Below is a small trained network, with its code and all its weights. Each question gives an input and a class and asks what happens when units are switched off, that is, made to give their printed mean instead of their output.

import numpy as np


def w(rows, s, z=0):
    codes = np.array(rows[::2]) - 128.0
    scale = np.full(codes.shape[1], s)
    scale[-1] = z or s
    return codes * scale


def f(y):
    return np.maximum(y, 0)


def log_softmax(a):
    a = a - a.max(-1, keepdims=True)
    return a - np.log(np.exp(a).sum(-1, keepdims=True))


def net(x, mask):
    res = np.array(x, float).reshape(1, 8) / 4 @ E
    y = f(res @ A[0][:, :-1].T + A[0][:, -1])
    res = res + np.where(mask, y, B[0][:, -1]) @ B[0][:, :-1]
    return log_softmax(res[-1] @ U[:, :-1].T + U[:, -1])


A, B = {}, {}
E = w([
[230,178,62,154,171],'x0',
[81,121,171,223,218],'x1',
[170,94,52,128,215],'x2',
[201,9,199,122,112],'x3',
[181,168,101,168,170],'x4',
[124,63,17,189,118],'x5',
[93,84,121,137,131],'x6',
[24,47,223,145,126],'x7',
],0.012)
A[0] = w([
[80,65,136,127,145,150],'N0',
[54,146,137,112,77,82],'N1',
[111,184,78,81,107,175],'N2',
[161,118,170,43,124,154],'N3',
[9,101,138,103,137,46],'N4',
[127,58,160,168,145,197],'N5',
[88,149,195,141,155,4],'N6',
],0.015,0.0022)
B[0] = w([
[139,61,156,121,233,222],'N0',
[29,156,108,137,52,212],'N1',
[81,199,58,95,118,202],'N2',
[206,130,166,60,90,189],'N3',
[29,52,112,38,207,255],'N4',
[129,2,146,181,87,221],'N5',
[108,220,226,142,155,204],'N6',
],0.0095,0.019)
U = w([
[84,140,115,94,38,30],'0',
[105,79,168,112,158,3],'1',
[170,59,146,251,100,189],'2',
[221,172,6,118,160,203],'3',
[126,196,208,149,143,190],'4',
[199,110,191,44,53,107],'5',
],0.017,0.0041)

Each question gives the input, the list of numbers given to net, and the class t.
The units are the neurons (one row each of A and B). Each row of codes is followed by its name. A weight is (code - 128) times the scale printed after its matrix; where a second scale follows, it is the last column's (A, B and U).
mask holds one flag per neuron, in row order. A switched-off neuron (its flag False) gives its mean, the last column of its row in B, instead of its output. The means were averaged over made-up inputs and are rounded, as every weight is.
A unit's drop is (log p(t) with every unit on - log p(t) with that unit switched off) / (log p(t) with every unit on - log p(t) with every unit switched off).
The circuit of an input: a set's keep is (log p(t) with only the set's units on - log p(t) with every unit switched off) / (log p(t) with every unit on - log p(t) with every unit switched off). Starting from all 7 units, units are removed one at a time, each time the one whose removal leaves the highest keep (on an exact tie, the one counted first), for as long as the keep stays at least 0.8.
circuit, biggest first: the units of the circuit, biggest drop first
most important unit: the unit with the biggest drop
k most important neurons: the k neurons with the biggest drops, biggest first
drop of u: that unit's drop, to one decimal
input [5,4,-4,3,1,-5,-1,-6], class 3: 3 most important neurons => (N6, N5, N1)
input [3,0,5,7,1,-5,-1,7], class 2: most important unit => N5
input [8,8,-2,-1,1,-1,8,5], class 2: circuit, biggest first => (N5, N4)
input [0,-5,5,1,5,-6,3,-3], class 3: 3 most important neurons => (N5, N6, N2)
input [8,-6,-2,3,-5,-4,-8,-7], class 3: 2 most important neurons => (N2, N5)
input [-6,5,-1,-7,0,-6,7,-4], class 4: 2 most important neurons => (N6, N5)
input [3,4,8,6,1,4,1,-5], class 2: 2 most important neurons => (N2, N5)
input [-2,-6,2,6,4,1,6,3], class 2: 2 most important neurons => (N4, N5)
input [1,6,-5,7,-6,2,5,-6], class 2: drop of N5 => 0.0
input [-3,6,-1,-7,6,5,-6,1], class 4: drop of N5 => 0.1
input [8,-7,-7,-1,-8,3,3,-4], class 3: drop of N4 => 0.3
